Here is a tiny trained network, its code and every weight. The questions are about switching its units off for an input and a class, where a switched-off unit gives its printed mean instead of its output.

import numpy as np


def w(rows, s, z=0):
    codes = np.array(rows[::2]) - 128.0
    scale = np.full(codes.shape[1], s)
    scale[-1] = z or s
    return codes * scale


def f(y):
    return y / 2 * (1 + np.tanh(0.7978845608 * (y + 0.044715 * y**3)))


def log_softmax(a):
    a = a - a.max(-1, keepdims=True)
    return a - np.log(np.exp(a).sum(-1, keepdims=True))


def net(x, mask):
    res = np.array(x, float).reshape(1, 6) / 4 @ E
    y = f(res @ A[0][:, :-1].T + A[0][:, -1])
    res = res + np.where(mask, y, B[0][:, -1]) @ B[0][:, :-1]
    return log_softmax(res[-1] @ U[:, :-1].T + U[:, -1])


A, B = {}, {}
E = w([
[124,133,122,126,147,116,113],'x0',
[77,55,204,180,160,119,101],'x1',
[134,129,139,121,124,128,144],'x2',
[93,104,113,120,97,102,105],'x3',
[145,82,56,143,217,97,254],'x4',
[185,171,146,202,124,146,168],'x5',
],0.0077)
A[0] = w([
[140,29,211,179,160,123,111,107],'N1',
[114,43,214,142,152,159,155,197],'N2',
[168,152,176,80,110,145,47,17],'N3',
[109,119,141,147,91,25,128,127],'N4',
[110,79,98,110,179,99,175,50],'N5',
[178,173,135,210,141,142,131,220],'N6',
[143,143,217,127,72,181,88,74],'N7',
[120,113,83,152,108,110,178,110],'N8',
[159,155,1,121,74,177,140,86],'N9',
[131,72,107,138,162,75,205,4],'N10',
[99,126,82,188,160,109,189,4],'N11',
[96,29,133,209,147,115,110,154],'N12',
[132,205,174,126,75,112,107,21],'N13',
[86,175,166,74,150,118,88,49],'N14',
[216,165,141,221,90,120,142,191],'N15',
],0.0089,0.0035)
B[0] = w([
[169,204,202,44,106,167,48,218],'N1',
[161,140,163,2,93,80,120,229],'N2',
[17,77,188,163,108,176,147,200],'N3',
[123,68,46,190,117,145,147,142],'N4',
[50,113,102,214,102,118,202,211],'N5',
[91,67,71,103,93,47,124,241],'N6',
[23,101,128,192,198,186,199,223],'N7',
[149,122,118,150,82,155,131,178],'N8',
[183,221,182,86,49,194,44,244],'N9',
[63,177,175,226,204,209,204,224],'N10',
[120,169,197,184,171,210,89,194],'N11',
[212,183,141,78,104,136,122,225],'N12',
[151,158,171,198,194,215,150,177],'N13',
[128,84,141,151,146,107,234,158],'N14',
[131,33,58,138,14,29,157,255],'N15',
],0.0066,0.0044)
U = w([
[7,113,126,202,210,213,144,4],'0',
[179,176,114,2,98,168,56,131],'1',
[73,103,72,69,164,107,84,251],'2',
[69,76,53,54,105,79,112,151],'3',
],0.0068,0.0038)

Each question gives the input, the list of numbers given to net, and the class t.
The units are the neurons (one row each of A and B). Each row of codes is followed by its name. A weight is (code - 128) times the scale printed after its matrix; where a second scale follows, it is the last column's (A, B and U).
mask holds one flag per neuron, in row order. A switched-off neuron (its flag False) gives its mean, the last column of its row in B, instead of its output. The means were averaged over made-up inputs and are rounded, as every weight is.
A unit's drop is (log p(t) with every unit on - log p(t) with that unit switched off) / (log p(t) with every unit on - log p(t) with every unit switched off).
The circuit of an input: a set's keep is (log p(t) with only the set's units on - log p(t) with every unit switched off) / (log p(t) with every unit on - log p(t) with every unit switched off). Starting from the 12 units with the biggest drops (on a tie, the unit counted first), units are removed one at a time, each time the one whose removal leaves the highest keep (on an exact tie, the one counted first), for as long as the keep stays at least 0.8.
circuit, biggest first: the units of the circuit, biggest drop first
k most important neurons: the k neurons with the biggest drops, biggest first
drop when u is switched off: that unit's drop, to one decimal
input [-5,3,-4,-2,-5,8], class 3: circuit, biggest first	(N15)
input [8,-7,4,4,8,-4], class 0: circuit, biggest first	(N10; N5)
input [5,-2,0,-4,-5,8], class 3: 3 most important neurons	(N15; N6; N10)
input [0,7,-8,-1,6,-6], class 1: circuit, biggest first	(N12; N1)
input [8,-8,-4,-6,-8,6], class 0: circuit, biggest first	(N7; N3)
input [0,3,-1,-8,2,-1], class 1: circuit, biggest first	(N7; N2)
input [-5,-4,1,-7,-6,-5], class 0: 2 most important neurons	(N7; N3)
input [7,7,3,5,-3,-3], class 1: circuit, biggest first	(N1; N12)
input [-3,0,-2,2,-8,7], class 0: 2 most important neurons	(N7; N13)
input [-4,-8,-5,8,5,5], class 1: 2 most important neurons	(N9; N7)
input [-4,7,0,-5,4,0], class 1: 3 most important neurons	(N1; N2; N12)
input [0,7,-3,6,-3,0], class 1: 2 most important neurons	(N1; N12)
input [1,2,-7,5,7,-6], class 0: 2 most important neurons	(N10; N5)
input [0,0,-1,-5,-6,2], class 0: circuit, biggest first	(N7)
input [3,-8,-5,5,4,3], class 1: drop when N9 is switched off	1.2
input [-6,-8,2,6,4,-5], class 1: drop when N9 is switched off	0.9
input [1,8,0,-1,-3,-1], class 1: drop when N1 is switched off	0.2
